Here is a tiny trained network, its code and every weight. The questions are about switching its units off for an input and a class, where a switched-off unit gives its printed mean instead of its output.

import numpy as np


def w(rows, s, z=0):
    codes = np.array(rows[::2]) - 128.0
    scale = np.full(codes.shape[1], s)
    scale[-1] = z or s
    return codes * scale


def norm(h):
    return h / np.sqrt((h * h).mean(-1, keepdims=True) + 1e-5)


def f(y):
    return y / 2 * (1 + np.tanh(0.7978845608 * (y + 0.044715 * y**3)))


def log_softmax(a):
    a = a - a.max(-1, keepdims=True)
    return a - np.log(np.exp(a).sum(-1, keepdims=True))


def net(x, mask):
    res = np.array(x, float).reshape(1, 5) / 4 @ E
    u = 0
    for l in range(2):
        y = f(norm(res) @ A[l][:, :-1].T + A[l][:, -1])
        res = res + np.where(mask[u : u + 16], y, B[l][:, -1]) @ B[l][:, :-1]
        u += 16
    return log_softmax(norm(res)[-1] @ U[:, :-1].T + U[:, -1])


A, B = {}, {}
E = w([
[203,84,31,151],'x0',
[136,166,177,253],'x1',
[198,65,238,138],'x2',
[118,215,69,163],'x3',
[168,210,98,98],'x4',
],0.0049)
A[0] = w([
[69,106,50,134,137],'0.n1',
[82,87,130,139,93],'0.n2',
[12,254,110,143,1],'0.n3',
[64,205,114,183,101],'0.n4',
[182,220,58,59,22],'0.n5',
[52,87,207,75,23],'0.n6',
[94,248,89,91,158],'0.n7',
[138,41,144,92,142],'0.n8',
[109,136,184,204,59],'0.n9',
[69,172,105,185,133],'0.n10',
[157,126,140,218,141],'0.n11',
[103,150,75,44,43],'0.n12',
[87,190,166,192,195],'0.n13',
[205,113,200,78,109],'0.n14',
[169,94,2,116,115],'0.n15',
[61,199,105,173,74],'0.n16',
],0.0079,0.0048)
B[0] = w([
[157,82,98,199,183],'0.n1',
[87,117,95,101,122],'0.n2',
[59,226,71,163,191],'0.n3',
[63,156,57,183,183],'0.n4',
[221,204,185,35,178],'0.n5',
[26,71,194,44,163],'0.n6',
[140,231,157,122,250],'0.n7',
[9,161,104,167,202],'0.n8',
[217,71,108,107,155],'0.n9',
[83,205,3,176,178],'0.n10',
[174,89,63,206,199],'0.n11',
[215,124,129,162,154],'0.n12',
[81,76,95,177,252],'0.n13',
[102,152,174,192,195],'0.n14',
[147,20,58,67,238],'0.n15',
[98,182,75,183,162],'0.n16',
],0.0052,0.0034)
A[1] = w([
[86,118,30,45,164],'1.n1',
[177,133,163,176,106],'1.n2',
[240,217,90,1,3],'1.n3',
[27,224,145,182,81],'1.n4',
[79,98,226,19,67],'1.n5',
[189,105,142,239,107],'1.n6',
[173,180,115,66,38],'1.n7',
[204,97,190,195,94],'1.n8',
[131,238,118,131,116],'1.n9',
[90,157,140,144,116],'1.n10',
[127,155,172,96,114],'1.n11',
[163,99,224,216,105],'1.n12',
[121,129,148,121,118],'1.n13',
[149,190,86,16,52],'1.n14',
[12,110,233,50,43],'1.n15',
[140,66,151,66,95],'1.n16',
],0.0073,0.0048)
B[1] = w([
[170,89,162,144,252],'1.n1',
[137,144,147,125,144],'1.n2',
[255,147,160,57,192],'1.n3',
[93,188,120,120,215],'1.n4',
[83,152,117,61,198],'1.n5',
[150,154,180,176,216],'1.n6',
[164,127,116,126,115],'1.n7',
[128,166,188,133,184],'1.n8',
[117,140,76,90,188],'1.n9',
[138,152,117,112,137],'1.n10',
[112,116,114,107,123],'1.n11',
[149,177,171,109,218],'1.n12',
[117,143,121,115,120],'1.n13',
[197,133,136,129,156],'1.n14',
[90,130,152,85,216],'1.n15',
[78,120,105,131,154],'1.n16',
],0.0099,0.003)
U = w([
[87,164,153,65,3],'0',
[161,135,239,194,143],'1',
[133,117,85,219,104],'2',
[223,152,107,41,224],'3',
[137,3,87,116,143],'4',
[78,230,49,145,159],'5',
[140,164,140,125,51],'6',
[42,81,200,49,193],'7',
],0.02,0.0032)

Each question gives the input, the list of numbers given to net, and the class t.
The units are the neurons (one row each of A and B). Each row of codes is followed by its name. A weight is (code - 128) times the scale printed after its matrix; where a second scale follows, it is the last column's (A, B and U).
mask holds one flag per neuron, layer by layer. A switched-off neuron (its flag False) gives its mean, the last column of its row in B, instead of its output. The means were averaged over made-up inputs and are rounded, as every weight is.
A unit's drop is (log p(t) with every unit on - log p(t) with that unit switched off) / (log p(t) with every unit on - log p(t) with every unit switched off).
The circuit of an input: a set's keep is (log p(t) with only the set's units on - log p(t) with every unit switched off) / (log p(t) with every unit on - log p(t) with every unit switched off). Starting from the 12 units with the biggest drops (on a tie, the unit counted first), units are removed one at a time, each time the one whose removal leaves the highest keep (on an exact tie, the one counted first), for as long as the keep stays at least 0.8.
circuit, biggest first: the units of the circuit, biggest drop first
unit that matters most: the unit with the biggest drop
top k neurons: the k neurons with the biggest drops, biggest first
k most important neurons of layer l: the k neurons of layer l with the biggest drops, biggest first
drop of u: that unit's drop, to one decimal
input [5,0,-2,6,-4], class 4: unit that matters most : 0.n15
input [-8,5,0,-1,-5], class 7: circuit, biggest first : 0.n6, 1.n15
input [6,0,-2,8,7], class 3: circuit, biggest first : 0.n5, 1.n3
input [6,-3,6,-6,7], class 1: 3 most important neurons of layer 1 : 1.n8, 1.n9, 1.n15
input [1,8,-1,-4,4], class 2: top 3 neurons : 0.n11, 0.n10, 0.n13
input [-8,-8,-3,-5,7], class 3: 2 most important neurons of layer 1 : 1.n3, 1.n14
input [4,-5,5,-4,4], class 7: top 2 neurons : 0.n14, 0.n11
input [-4,3,2,7,-8], class 5: 3 most important neurons of layer 0 : 0.n10, 0.n15, 0.n4
input [5,0,2,-7,5], class 1: top 2 neurons : 0.n14, 0.n6
input [2,8,-4,-4,3], class 2: top 2 neurons : 0.n11, 0.n13
input [1,8,1,1,1], class 2: top 2 neurons : 0.n10, 0.n11
input [5,-7,-5,6,-6], class 4: drop of 0.n1 : 0.2
input [3,-2,8,0,7], class 1: drop of 0.n14 : 0.6
input [-8,5,5,6,1], class 5: unit that matters most : 1.n4
input [-5,-4,-8,-6,3], class 3: drop of 0.n12 : 0.2
input [7,-6,-3,7,4], class 3: drop of 1.n5 : 0.0
